Below are the code and all the weights of a small trained network. Each question names an input and a class and asks about switching units off, where a switched-off unit gives its printed mean instead of its output.

import numpy as np


def w(rows, s, z=0):
    codes = np.array(rows[::2]) - 128.0
    scale = np.full(codes.shape[1], s)
    scale[-1] = z or s
    return codes * scale


def f(y):
    return y / 2 * (1 + np.tanh(0.7978845608 * (y + 0.044715 * y**3)))


def log_softmax(a):
    a = a - a.max(-1, keepdims=True)
    return a - np.log(np.exp(a).sum(-1, keepdims=True))


def net(x, mask):
    res = np.array(x, float).reshape(1, 3) / 4 @ E
    y = f(res @ A[0][:, :-1].T + A[0][:, -1])
    res = res + np.where(mask, y, B[0][:, -1]) @ B[0][:, :-1]
    return log_softmax(res[-1] @ U[:, :-1].T + U[:, -1])


A, B = {}, {}
E = w([
[254,238,220,77,85],'x0',
[148,120,114,129,112],'x1',
[139,206,23,66,224],'x2',
],0.0056)
A[0] = w([
[148,44,254,200,13,87],'n1',
[61,26,58,157,148,78],'n2',
[57,52,78,169,164,67],'n3',
[231,169,142,130,114,117],'n4',
[197,205,193,106,116,81],'n5',
[85,149,187,163,110,211],'n6',
[166,179,50,127,211,93],'n7',
[122,152,98,80,183,29],'n8',
[194,159,172,110,80,219],'n9',
[229,220,185,84,141,117],'n10',
[164,175,50,118,191,109],'n11',
[126,153,79,39,207,46],'n12',
[128,191,77,95,206,93],'n13',
[161,210,64,8,202,112],'n14',
[244,173,219,74,79,92],'n15',
[131,175,168,76,149,231],'n16',
[45,77,77,160,110,253],'n17',
[110,101,133,194,79,50],'n18',
[138,198,160,119,92,85],'n19',
[173,166,32,87,201,95],'n20',
],0.0067,0.0061)
B[0] = w([
[226,49,232,94,91,202],'n1',
[84,21,124,63,198,179],'n2',
[50,38,145,40,160,165],'n3',
[92,94,76,119,176,164],'n4',
[40,41,83,56,218,167],'n5',
[198,131,155,208,144,186],'n6',
[174,43,202,138,99,168],'n7',
[97,39,253,57,53,119],'n8',
[111,106,99,184,183,222],'n9',
[72,50,70,128,186,203],'n10',
[180,57,201,169,85,169],'n11',
[135,41,223,48,100,146],'n12',
[167,58,204,143,110,164],'n13',
[181,83,214,167,122,209],'n14',
[67,34,101,52,166,201],'n15',
[120,142,76,201,164,216],'n16',
[137,86,102,180,215,254],'n17',
[110,23,206,49,125,118],'n18',
[70,51,138,122,224,133],'n19',
[172,62,180,139,135,179],'n20',
],0.0081,0.0062)
U = w([
[55,86,83,87,168,79],'0',
[197,106,217,132,117,95],'1',
[138,130,103,162,162,205],'2',
[134,208,65,154,130,154],'3',
[27,235,171,33,41,10],'4',
[26,230,137,12,13,10],'5',
[28,230,160,11,20,10],'6',
],0.013,0.011)

Each question gives the input, the list of numbers given to net, and the class t.
The units are the neurons (one row each of A and B). Each row of codes is followed by its name. A weight is (code - 128) times the scale printed after its matrix; where a second scale follows, it is the last column's (A, B and U).
mask holds one flag per neuron, in row order. A switched-off neuron (its flag False) gives its mean, the last column of its row in B, instead of its output. The means were averaged over made-up inputs and are rounded, as every weight is.
A unit's drop is (log p(t) with every unit on - log p(t) with that unit switched off) / (log p(t) with every unit on - log p(t) with every unit switched off).
The circuit of an input: a set's keep is (log p(t) with only the set's units on - log p(t) with every unit switched off) / (log p(t) with every unit on - log p(t) with every unit switched off). Starting from the 12 units with the biggest drops (on a tie, the unit counted first), units are removed one at a time, each time the one whose removal leaves the highest keep (on an exact tie, the one counted first), for as long as the keep stays at least 0.8.
circuit, biggest first: the units of the circuit, biggest drop first
unit that matters most: the unit with the biggest drop
top k neurons: the k neurons with the biggest drops, biggest first
drop of u: that unit's drop, to one decimal
input [8,5,-7], class 0: unit that matters most => n15
input [7,7,-7], class 0: circuit, biggest first => (n15, n5)
input [-4,-2,-6], class 1: top 2 neurons => (n1, n10)
input [5,-3,-3], class 0: top 2 neurons => (n15, n5)
input [6,-4,6], class 0: top 2 neurons => (n10, n5)
input [6,1,8], class 1: top 2 neurons => (n14, n11)
input [-5,-4,-8], class 1: drop of n1 => 0.9
input [6,-5,4], class 0: drop of n15 => 0.2
input [6,3,6], class 0: top 3 neurons => (n10, n5, n15)
input [4,-6,-5], class 2: drop of n13 => 0.2
input [-4,-2,8], class 1: drop of n20 => 0.0
